Below is a small trained network, with its code and all its weights. Each question gives an input and a class and asks what happens when units are switched off, that is, made to give their printed mean instead of their output.

import numpy as np


def w(rows, s, z=0):
    codes = np.array(rows[::2]) - 128.0
    scale = np.full(codes.shape[1], s)
    scale[-1] = z or s
    return codes * scale


def f(y):
    return y / 2 * (1 + np.tanh(0.7978845608 * (y + 0.044715 * y**3)))


def log_softmax(a):
    a = a - a.max(-1, keepdims=True)
    return a - np.log(np.exp(a).sum(-1, keepdims=True))


def net(x, mask):
    res = np.array(x, float).reshape(1, 4) / 4 @ E
    y = f(res @ A[0][:, :-1].T + A[0][:, -1])
    res = res + np.where(mask, y, B[0][:, -1]) @ B[0][:, :-1]
    return log_softmax(res[-1] @ U[:, :-1].T + U[:, -1])


A, B = {}, {}
E = w([
[75,12,21,91,188,171,58,39,160,195,65,44],'x0',
[64,148,71,197,76,53,197,63,139,27,254,156],'x1',
[200,157,187,215,102,56,200,54,20,108,46,103],'x2',
[188,61,140,153,69,75,159,4,211,40,146,61],'x3',
],0.008)
A[0] = w([
[169,147,151,167,90,46,156,108,107,119,134,128,197],'N1',
[153,131,140,226,84,74,166,105,133,120,122,147,155],'N2',
[176,76,195,76,40,138,143,102,172,63,142,114,105],'N3',
[136,209,224,136,113,149,132,255,109,130,153,180,81],'N4',
[110,164,236,165,166,146,120,218,79,151,81,126,118],'N5',
[137,65,76,143,200,61,126,35,76,135,131,116,1],'N6',
[172,144,131,54,187,237,47,181,102,206,38,119,74],'N7',
[95,165,110,249,73,19,232,81,91,56,170,158,120],'N8',
[55,176,80,86,153,161,76,248,143,120,185,201,98],'N9',
[198,196,229,140,95,90,207,125,66,101,75,180,54],'N10',
[134,146,178,148,136,140,158,116,129,103,154,88,121],'N11',
[39,119,85,96,137,169,118,145,169,144,176,183,213],'N12',
[87,132,107,179,43,60,196,93,151,17,208,138,45],'N13',
],0.0078,0.0035)
B[0] = w([
[156,118,129,169,66,83,205,177,168,88,133,164,190],'N1',
[165,146,114,195,141,72,184,161,126,88,141,148,188],'N2',
[153,179,206,179,143,92,165,109,202,30,97,46,177],'N3',
[62,78,211,159,206,166,84,46,196,86,41,45,216],'N4',
[196,90,64,182,27,207,174,172,102,200,106,158,191],'N5',
[82,118,163,135,146,144,106,96,216,63,104,136,169],'N6',
[67,198,54,27,151,85,131,146,88,202,254,165,239],'N7',
[90,240,134,86,119,64,159,96,106,44,226,177,253],'N8',
[42,112,174,81,186,172,108,45,192,113,100,54,224],'N9',
[250,72,136,220,68,160,134,220,155,166,87,111,211],'N10',
[151,119,153,160,134,132,158,150,144,121,159,136,146],'N11',
[33,117,141,48,130,138,101,61,130,132,92,72,209],'N12',
[106,184,81,34,132,43,97,133,23,191,197,174,235],'N13',
],0.0072,0.015)
U = w([
[198,112,96,129,104,154,131,230,66,238,141,224,1],'0',
[193,73,200,207,121,145,139,129,151,94,41,78,224],'1',
[31,77,122,73,201,164,39,48,133,156,104,63,178],'2',
[104,207,171,98,133,33,152,123,106,57,255,186,122],'3',
],0.0087,0.0029)

Each question gives the input, the list of numbers given to net, and the class t.
The units are the neurons (one row each of A and B). Each row of codes is followed by its name. A weight is (code - 128) times the scale printed after its matrix; where a second scale follows, it is the last column's (A, B and U).
mask holds one flag per neuron, in row order. A switched-off neuron (its flag False) gives its mean, the last column of its row in B, instead of its output. The means were averaged over made-up inputs and are rounded, as every weight is.
A unit's drop is (log p(t) with every unit on - log p(t) with that unit switched off) / (log p(t) with every unit on - log p(t) with every unit switched off).
The circuit of an input: a set's keep is (log p(t) with only the set's units on - log p(t) with every unit switched off) / (log p(t) with every unit on - log p(t) with every unit switched off). Starting from the 12 units with the biggest drops (on a tie, the unit counted first), units are removed one at a time, each time the one whose removal leaves the highest keep (on an exact tie, the one counted first), for as long as the keep stays at least 0.8.
circuit, biggest first: the units of the circuit, biggest drop first
top k neurons: the k neurons with the biggest drops, biggest first
drop when u is switched off: that unit's drop, to one decimal
input [1,-6,4,-7], class 0: circuit, biggest first => [N5]
input [-1,-6,-1,2], class 0: circuit, biggest first => [N9; N8]
input [-7,-3,1,7], class 1: top 3 neurons => [N10; N7; N3]
input [1,-5,5,2], class 0: top 2 neurons => [N4; N9]
input [-2,0,7,-7], class 0: top 3 neurons => [N5; N9; N3]
input [0,7,-4,-3], class 2: top 2 neurons => [N9; N12]
input [-7,-7,3,-1], class 1: top 2 neurons => [N4; N13]
input [0,1,5,-6], class 0: drop when N1 is switched off => 0.0
input [-4,-5,-5,-4], class 2: drop when N10 is switched off => 0.0
input [7,-3,7,5], class 1: drop when N13 is switched off => 0.1
input [-1,-5,-1,2], class 0: drop when N4 is switched off => 0.3
